Below are the code and all the weights of a small trained network. Each question names an input and a target symbol and asks about switching units off, where a switched-off unit gives its printed mean instead of its output.

import numpy as np


def w(rows, s, z=0):
    codes = np.array(rows[::2]) - 128.0
    scale = np.full(codes.shape[1], s)
    scale[-1] = z or s
    return codes * scale


def f(y):
    return y / 2 * (1 + np.tanh(0.7978845608 * (y + 0.044715 * y**3)))


def softmax(a):
    e = np.exp(a - a.max(-1, keepdims=True))
    return e / e.sum(-1, keepdims=True)


def log_softmax(a):
    a = a - a.max(-1, keepdims=True)
    return a - np.log(np.exp(a).sum(-1, keepdims=True))


def net(x, mask):
    ids = ['ΔΘΛΞΣΦαβγεημπτψω'.index(c) for c in x.split()]
    T = len(ids)
    res = E[ids] + P[:T]
    u = 0
    for l in range(3):
        q, k, v = (res @ M[l].T for M in (Q, K, V))
        z = softmax(np.where(np.tri(T) > 0, q @ k.T / 2**0.5, -1e9)) @ v
        res = res + np.where(mask[u], z, O[l][:, -1]) @ O[l][:, :-1]
        u += 1
        y = f(res @ A[l][:, :-1].T + A[l][:, -1])
        res = res + np.where(mask[u : u + 16], y, B[l][:, -1]) @ B[l][:, :-1]
        u += 16
    return log_softmax(res[-1] @ U[:, :-1].T + U[:, -1])


Q, K, V, O, A, B = {}, {}, {}, {}, {}, {}
E = w([
[165,114,192,20,78],'Δ',
[88,202,170,79,111],'Θ',
[53,26,116,160,29],'Λ',
[194,209,171,169,149],'Ξ',
[121,196,135,196,195],'Σ',
[50,186,139,173,150],'Φ',
[120,203,153,153,167],'α',
[104,219,152,145,152],'β',
[121,91,193,71,14],'γ',
[135,180,187,99,170],'ε',
[31,63,92,202,132],'η',
[254,48,26,197,66],'μ',
[177,166,187,37,125],'π',
[51,108,189,105,87],'τ',
[214,71,186,47,128],'ψ',
[53,160,153,151,86],'ω',
],0.0087)
P = w([
[157,153,254,208,132],'0',
[65,120,46,111,113],'1',
[76,109,64,118,123],'2',
[76,112,69,120,125],'3',
[79,104,73,119,134],'4',
[79,94,85,121,144],'5',
[86,94,89,126,147],'6',
[81,97,88,121,150],'7',
[87,93,92,124,162],'8',
[93,100,89,121,158],'9',
[87,100,95,128,157],'10',
[93,94,104,128,160],'11',
[92,96,103,129,168],'12',
],0.0064)
Q[0] = w([
[69,87,1,196,132],'0.h0',
[52,4,73,184,183],'0.h0',
],0.0083)
K[0] = w([
[199,7,2,201,52],'0.h0',
[216,98,49,231,116],'0.h0',
],0.0077)
V[0] = w([
[158,144,142,62,129],'0.h0',
[254,135,108,155,102],'0.h0',
],0.0064)
O[0] = w([
[198,164,147,64,132,4],'0.h0',
[253,185,210,216,210,20],'0.h0',
],0.0054,0.0029)
A[0] = w([
[78,102,203,207,115,192],'0.n0',
[109,227,156,207,214,175],'0.n1',
[191,93,165,47,150,225],'0.n2',
[82,113,63,129,120,93],'0.n3',
[124,87,150,204,94,166],'0.n4',
[155,158,166,67,140,244],'0.n5',
[95,103,143,106,138,253],'0.n6',
[139,106,161,179,79,132],'0.n7',
[51,84,95,103,99,102],'0.n8',
[144,108,254,144,109,166],'0.n9',
[92,159,187,106,123,177],'0.n10',
[200,128,203,71,141,203],'0.n11',
[152,91,98,186,142,164],'0.n12',
[123,128,69,59,49,98],'0.n13',
[159,187,151,150,192,112],'0.n14',
[157,146,153,174,177,80],'0.n15',
],0.0092,0.0061)
B[0] = w([
[84,177,70,145,107,236],'0.n0',
[1,137,149,147,210,167],'0.n1',
[154,127,185,130,57,142],'0.n2',
[165,146,201,110,116,192],'0.n3',
[99,130,56,124,93,194],'0.n4',
[120,199,200,149,81,148],'0.n5',
[81,187,170,165,68,255],'0.n6',
[149,124,50,136,90,138],'0.n7',
[145,163,204,173,104,239],'0.n8',
[187,223,94,158,119,132],'0.n9',
[108,230,130,113,115,154],'0.n10',
[201,216,202,143,112,134],'0.n11',
[99,94,82,92,97,170],'0.n12',
[134,86,136,199,237,149],'0.n13',
[150,113,189,135,212,119],'0.n14',
[190,76,120,118,228,115],'0.n15',
],0.0076,0.0073)
Q[1] = w([
[89,214,221,221,187],'1.h0',
[84,183,216,254,70],'1.h0',
],0.0077)
K[1] = w([
[118,255,149,210,138],'1.h0',
[158,202,84,239,106],'1.h0',
],0.0091)
V[1] = w([
[162,195,236,184,223],'1.h0',
[2,77,4,192,158],'1.h0',
],0.005)
O[1] = w([
[104,60,165,2,160,131],'1.h0',
[138,132,206,254,187,246],'1.h0',
],0.0053,0.011)
A[1] = w([
[187,101,80,200,77,99],'1.n0',
[111,172,125,181,255,113],'1.n1',
[85,80,164,169,54,178],'1.n2',
[205,148,67,71,60,132],'1.n3',
[225,134,212,170,46,113],'1.n4',
[132,62,116,161,57,87],'1.n5',
[48,178,142,189,188,147],'1.n6',
[151,212,202,113,180,43],'1.n7',
[16,166,108,37,78,132],'1.n8',
[221,122,182,122,96,22],'1.n9',
[171,105,100,188,129,91],'1.n10',
[133,28,153,163,26,173],'1.n11',
[41,151,110,196,173,122],'1.n12',
[37,124,179,74,82,105],'1.n13',
[91,135,145,181,43,254],'1.n14',
[206,63,201,104,119,235],'1.n15',
],0.0055,0.0048)
B[1] = w([
[158,152,103,135,227,144],'1.n0',
[221,133,153,170,190,170],'1.n1',
[140,185,248,104,146,208],'1.n2',
[255,44,73,252,74,134],'1.n3',
[69,54,214,165,115,155],'1.n4',
[210,131,99,90,243,138],'1.n5',
[97,103,253,143,161,240],'1.n6',
[174,33,27,79,165,136],'1.n7',
[89,147,85,26,103,174],'1.n8',
[200,28,237,122,182,126],'1.n9',
[191,149,86,114,191,134],'1.n10',
[160,212,157,85,204,167],'1.n11',
[128,118,235,137,141,229],'1.n12',
[158,155,80,7,145,168],'1.n13',
[114,191,197,142,108,255],'1.n14',
[116,166,246,159,160,132],'1.n15',
],0.0053,0.014)
Q[2] = w([
[94,132,196,217,144],'2.h0',
[254,43,31,153,179],'2.h0',
],0.0077)
K[2] = w([
[151,209,121,46,185],'2.h0',
[113,5,255,21,95],'2.h0',
],0.0061)
V[2] = w([
[130,195,81,180,2],'2.h0',
[171,99,165,225,140],'2.h0',
],0.0071)
O[2] = w([
[177,223,51,254,36,150],'2.h0',
[79,28,123,214,40,249],'2.h0',
],0.0078,0.017)
A[2] = w([
[120,226,130,103,103,180],'2.n0',
[98,198,194,122,174,188],'2.n1',
[43,2,189,124,74,90],'2.n2',
[168,214,69,78,216,9],'2.n3',
[119,214,105,168,167,104],'2.n4',
[97,76,90,26,118,135],'2.n5',
[110,203,176,148,182,213],'2.n6',
[113,179,170,128,160,165],'2.n7',
[143,181,113,192,120,187],'2.n8',
[101,128,12,108,99,162],'2.n9',
[222,196,100,122,93,74],'2.n10',
[213,72,50,176,148,218],'2.n11',
[189,109,79,107,77,180],'2.n12',
[185,110,132,45,206,2],'2.n13',
[133,145,59,86,153,67],'2.n14',
[148,157,86,165,43,218],'2.n15',
],0.0078,0.0064)
B[2] = w([
[162,173,129,47,173,152],'2.n0',
[143,146,81,37,149,209],'2.n1',
[145,185,92,214,203,254],'2.n2',
[253,121,165,212,104,142],'2.n3',
[28,68,199,116,120,152],'2.n4',
[186,56,149,155,149,165],'2.n5',
[94,115,96,33,95,211],'2.n6',
[125,123,85,61,123,177],'2.n7',
[124,61,75,82,101,203],'2.n8',
[75,186,211,188,150,144],'2.n9',
[24,149,117,225,171,139],'2.n10',
[83,254,86,74,254,131],'2.n11',
[76,187,224,228,146,138],'2.n12',
[148,24,49,231,105,148],'2.n13',
[160,120,177,189,80,141],'2.n14',
[182,115,9,109,70,187],'2.n15',
],0.0066,0.028)
U = w([
[151,193,194,155,121,133],'Δ',
[134,179,155,97,141,155],'Θ',
[121,63,65,132,72,94],'Λ',
[126,53,102,142,129,97],'Ξ',
[98,98,164,167,196,48],'Σ',
[52,195,221,121,174,154],'Φ',
[100,96,124,104,146,174],'α',
[102,110,126,98,145,172],'β',
[112,187,130,152,111,3],'γ',
[150,116,114,108,126,204],'ε',
[80,87,143,254,132,59],'η',
[131,141,72,160,178,178],'μ',
[162,120,133,159,140,125],'π',
[108,153,97,98,126,102],'τ',
[138,73,231,142,79,112],'ψ',
[101,127,134,89,103,160],'ω',
],0.0079,0.0043)

Each question gives the input, a string of symbols that net reads in full, and the target symbol t.
The units are the heads (2 rows each of Q, K, V and O) and the neurons (one row each of A and B). Each row of codes is followed by its name. A weight is (code - 128) times the scale printed after its matrix; where a second scale follows, it is the last column's (O, A, B and U).
mask holds one flag per unit, layer by layer, with each layer's heads first. A switched-off unit (its flag False) gives its mean, the last column of its rows in O or B, instead of its output. The means were averaged over made-up inputs and are rounded, as every weight is.
A unit's drop is (log p(t) with every unit on - log p(t) with that unit switched off) / (log p(t) with every unit on - log p(t) with every unit switched off).
The circuit of an input: a set's keep is (log p(t) with only the set's units on - log p(t) with every unit switched off) / (log p(t) with every unit on - log p(t) with every unit switched off). Starting from the 12 units with the biggest drops (on a tie, the unit counted first), units are removed one at a time, each time the one whose removal leaves the highest keep (on an exact tie, the one counted first), for as long as the keep stays at least 0.8.
units of the circuit, in order: the units of the circuit, biggest drop first
most important unit: the unit with the biggest drop
k most important neurons: the k neurons with the biggest drops, biggest first
top k neurons in layer l: the k neurons of layer l with the biggest drops, biggest first
input ψ Σ Φ ψ Σ Θ Λ Σ, target ψ: most important neuron	[1.n3]
input Φ Φ ε, target Φ: units of the circuit, in order	[2.h0; 2.n15]
input ψ β Δ Φ Φ τ, target ψ: top 2 neurons in layer 0	[0.n9; 0.n11]
input η Δ ψ η η η β η μ Φ, target Φ: units of the circuit, in order	[0.n1; 2.n15; 2.n13]
input Φ Λ τ, target Φ: units of the circuit, in order	[2.h0; 2.n15; 1.h0]
input Φ η Λ Λ η γ Σ Λ Φ ω ψ Λ, target Φ: units of the circuit, in order	[2.h0; 2.n15; 2.n8]
input Ξ Σ ψ η Φ Φ ψ η η Σ, target Ξ: 2 most important neurons	[2.n13; 0.n1]
input ε η Δ μ, target μ: top 3 neurons in layer 2	[2.n11; 2.n13; 2.n10]
input Δ Φ η, target Δ: top 2 neurons in layer 2	[2.n9; 2.n3]
input Σ γ Λ Δ Φ, target Σ: 2 most important neurons	[0.n1; 2.n2]
input π Σ η, target π: 4 most important neurons	[2.n13; 2.n3; 0.n11; 2.n5]
input π Φ γ Φ η η η Λ ψ η η Φ Φ, target π: top 3 neurons in layer 0	[0.n11; 0.n5; 0.n9]
input π Φ Σ Δ Λ η Φ, target π: 3 most important neurons	[2.n13; 2.n3; 0.n11]
input Δ η η Θ η ψ, target Δ: top 2 neurons in layer 0	[0.n11; 0.n9]
input Λ ψ Φ, target Λ: most important unit	2.h0
input Λ η γ γ β ψ Σ Δ η ε Λ, target Λ: top 3 neurons in layer 2	[2.n15; 2.n8; 2.n2]
input Δ τ π ψ η Φ, target Δ: 4 most important neurons	[1.n3; 2.n3; 2.n9; 0.n11]
input ψ β β η Λ Φ τ Φ η Φ β η Φ, target ψ: 3 most important neurons	[1.n3; 0.n11; 0.n9]
input τ Δ η η Δ η η η Λ Λ, target τ: 3 most important neurons	[0.n9; 2.n0; 2.n15]
input ψ Λ η Δ Λ Δ Φ ψ Λ, target ψ: most important unit	0.h0
input η Λ Σ Σ η η η η η ψ ψ, target η: 2 most important neurons	[1.n4; 0.n0]
input η ψ η γ Σ η Φ η π, target η: 2 most important neurons	[0.n0; 1.n4]
input ε Δ η Λ Φ η Φ, target ε: 2 most important neurons	[2.n13; 0.n1]
input ψ η η Λ η ψ Θ Λ Ξ ε η η η, target ψ: 4 most important neurons	[0.n9; 1.n3; 0.n11; 1.n13]
input η η Δ ψ ψ η π α, target η: 2 most important neurons	[0.n0; 0.n4]
input Δ β η γ η π ψ ω α π η Φ Λ, target Δ: top 3 neurons in layer 0	[0.n9; 0.n11; 0.n8]
input Δ η α η Δ π η η η η Λ Φ, target Δ: most important neuron	[2.n3]
input γ η Δ η Θ β ε, target γ: 2 most important neurons	[0.n9; 2.n15]
input Λ η Δ ψ η η Δ η ψ Φ Δ ψ Δ, target Λ: top 2 neurons in layer 2	[2.n15; 2.n8]
